Below are the code and all the weights of a small trained network. Each question names an input and a class and asks about switching units off, where a switched-off unit gives its printed mean instead of its output.

import numpy as np


def w(rows, s, z=0):
    codes = np.array(rows[::2]) - 128.0
    scale = np.full(codes.shape[1], s)
    scale[-1] = z or s
    return codes * scale


def norm(h):
    return h / np.sqrt((h * h).mean(-1, keepdims=True) + 1e-5)


def f(y):
    return np.maximum(y, 0)


def log_softmax(a):
    a = a - a.max(-1, keepdims=True)
    return a - np.log(np.exp(a).sum(-1, keepdims=True))


def net(x, mask):
    res = np.array(x, float).reshape(1, 4) / 4 @ E
    u = 0
    for l in range(2):
        y = f(norm(res) @ A[l][:, :-1].T + A[l][:, -1])
        res = res + np.where(mask[u : u + 10], y, B[l][:, -1]) @ B[l][:, :-1]
        u += 10
    return log_softmax(norm(res)[-1] @ U[:, :-1].T + U[:, -1])


A, B = {}, {}
E = w([
[131,136,95,145,101,178,116,82,147,127,128],'x0',
[142,137,168,158,99,41,137,161,160,132,3],'x1',
[184,139,193,135,93,127,64,139,160,211,129],'x2',
[170,80,138,79,84,133,149,154,196,135,131],'x3',
],0.013)
A[0] = w([
[82,191,117,201,168,41,193,149,114,52,99,87],'L0N1',
[197,114,165,43,58,168,174,112,153,152,182,147],'L0N2',
[56,99,120,123,110,238,155,124,133,55,230,39],'L0N3',
[135,13,54,70,118,169,162,105,191,69,185,123],'L0N4',
[142,70,106,52,29,96,147,247,188,177,139,3],'L0N5',
[129,166,108,163,185,65,95,148,43,243,27,108],'L0N6',
[45,215,38,230,143,186,107,69,136,130,223,72],'L0N7',
[96,171,164,67,254,134,113,132,60,184,229,105],'L0N8',
[178,198,131,124,58,123,8,28,122,221,195,83],'L0N9',
[70,69,121,78,57,67,229,128,173,56,92,107],'L0N10',
],0.0073,0.0051)
B[0] = w([
[77,175,119,131,105,175,95,102,82,121,155,210],'L0N1',
[129,143,199,56,93,167,140,83,141,164,97,223],'L0N2',
[134,147,65,153,217,83,153,149,102,137,92,237],'L0N3',
[98,214,76,88,95,110,110,133,6,157,139,244],'L0N4',
[181,156,115,102,158,53,202,95,101,89,123,198],'L0N5',
[111,232,214,223,106,100,86,154,137,156,114,220],'L0N6',
[32,121,151,108,82,72,175,113,2,111,138,254],'L0N7',
[178,58,106,201,126,148,28,206,143,178,82,245],'L0N8',
[168,85,199,140,92,206,91,132,184,148,163,240],'L0N9',
[158,3,144,103,84,113,123,120,141,121,98,218],'L0N10',
],0.0096,0.008)
A[1] = w([
[116,253,131,154,169,119,158,108,137,72,150,3],'L1N1',
[173,145,119,95,102,162,115,161,108,157,173,98],'L1N2',
[164,120,142,87,146,116,113,165,86,122,191,146],'L1N3',
[137,96,83,83,205,178,122,179,121,136,204,122],'L1N4',
[74,69,79,141,156,143,116,122,107,69,197,96],'L1N5',
[71,135,15,205,196,158,111,168,81,69,156,174],'L1N6',
[139,120,123,157,172,156,114,119,123,140,230,50],'L1N7',
[125,182,48,144,106,200,171,99,117,152,173,9],'L1N8',
[141,114,121,198,180,189,77,124,87,136,206,66],'L1N9',
[164,150,180,193,122,48,145,180,143,103,98,48],'L1N10',
],0.013,0.0063)
B[1] = w([
[219,14,136,220,96,30,160,71,200,51,194,146],'L1N1',
[84,146,196,238,96,125,107,136,141,115,126,174],'L1N2',
[96,160,119,184,65,109,140,124,148,71,109,180],'L1N3',
[131,93,145,191,168,70,70,189,166,190,8,172],'L1N4',
[168,173,129,30,198,172,148,122,168,146,165,181],'L1N5',
[189,107,113,75,191,192,200,82,207,88,217,250],'L1N6',
[131,108,127,116,112,20,107,151,157,104,66,150],'L1N7',
[37,247,158,110,145,66,104,118,40,149,84,156],'L1N8',
[60,142,90,34,90,55,179,167,118,144,47,197],'L1N9',
[88,209,102,151,201,122,47,171,86,231,101,197],'L1N10',
],0.011,0.013)
U = w([
[192,125,219,134,67,255,85,80,219,161,234,102],'0',
[115,206,181,212,167,44,143,60,130,63,195,132],'1',
[112,59,72,66,35,61,197,134,64,55,97,126],'2',
[187,49,98,194,129,186,94,146,54,137,200,5],'3',
[213,69,92,65,191,91,160,170,226,165,84,155],'4',
[61,189,58,17,190,194,190,80,42,86,207,156],'5',
[81,189,188,161,97,81,19,203,67,222,52,151],'6',
],0.017,0.015)

Each question gives the input, the list of numbers given to net, and the class t.
The units are the neurons (one row each of A and B). Each row of codes is followed by its name. A weight is (code - 128) times the scale printed after its matrix; where a second scale follows, it is the last column's (A, B and U).
mask holds one flag per neuron, layer by layer. A switched-off neuron (its flag False) gives its mean, the last column of its row in B, instead of its output. The means were averaged over made-up inputs and are rounded, as every weight is.
A unit's drop is (log p(t) with every unit on - log p(t) with that unit switched off) / (log p(t) with every unit on - log p(t) with every unit switched off).
The circuit of an input: a set's keep is (log p(t) with only the set's units on - log p(t) with every unit switched off) / (log p(t) with every unit on - log p(t) with every unit switched off). Starting from the 12 units with the biggest drops (on a tie, the unit counted first), units are removed one at a time, each time the one whose removal leaves the highest keep (on an exact tie, the one counted first), for as long as the keep stays at least 0.8.
circuit, biggest first: the units of the circuit, biggest drop first
most important unit: the unit with the biggest drop
k most important neurons: the k neurons with the biggest drops, biggest first
top k neurons in layer l: the k neurons of layer l with the biggest drops, biggest first
drop of u: that unit's drop, to one decimal
input [-4,-2,-2,2], class 4: top 3 neurons in layer 0 -> L0N3, L0N9, L0N7
input [-8,-8,2,-8], class 4: most important unit -> L1N6
input [4,-2,-4,8], class 2: top 4 neurons in layer 0 -> L0N10, L0N2, L0N1, L0N6
input [-5,4,-2,-5], class 1: top 3 neurons in layer 0 -> L0N1, L0N8, L0N9
input [-7,-5,-3,5], class 4: top 3 neurons in layer 1 -> L1N4, L1N10, L1N8
input [-7,-1,-5,3], class 4: 3 most important neurons -> L0N7, L0N2, L0N6
input [-1,5,-1,-7], class 1: circuit, biggest first -> L1N1, L0N8
input [3,0,2,6], class 0: top 2 neurons in layer 1 -> L1N9, L1N10
input [4,6,-1,6], class 4: top 2 neurons in layer 0 -> L0N7, L0N6
input [1,6,-7,-4], class 1: 2 most important neurons -> L0N1, L0N6
input [8,3,-6,3], class 5: 2 most important neurons -> L0N2, L0N4
input [3,6,-3,4], class 2: 4 most important neurons -> L0N10, L0N6, L1N6, L0N8
input [0,-5,-2,8], class 6: top 2 neurons in layer 0 -> L0N2, L0N4
input [2,-2,-1,8], class 2: top 3 neurons in layer 0 -> L0N10, L0N5, L0N1
input [-6,-8,-4,7], class 4: circuit, biggest first -> L1N4
input [2,2,-4,2], class 2: 2 most important neurons -> L0N10, L1N6
input [6,-1,-4,8], class 2: top 3 neurons in layer 1 -> L1N6, L1N10, L1N5
input [4,4,-2,2], class 2: 2 most important neurons -> L0N6, L1N6
input [7,4,-7,1], class 5: 2 most important neurons -> L0N1, L0N2
input [0,-3,3,6], class 0: most important unit -> L0N2
input [6,5,-3,1], class 2: 2 most important neurons -> L0N6, L1N10
input [8,5,-5,2], class 2: 2 most important neurons -> L0N10, L1N6
input [8,8,-5,8], class 2: drop of L1N6 -> 0.4
input [3,-7,5,-3], class 6: drop of L0N6 -> 0.0
input [-8,-6,-1,-2], class 4: drop of L1N6 -> 0.1
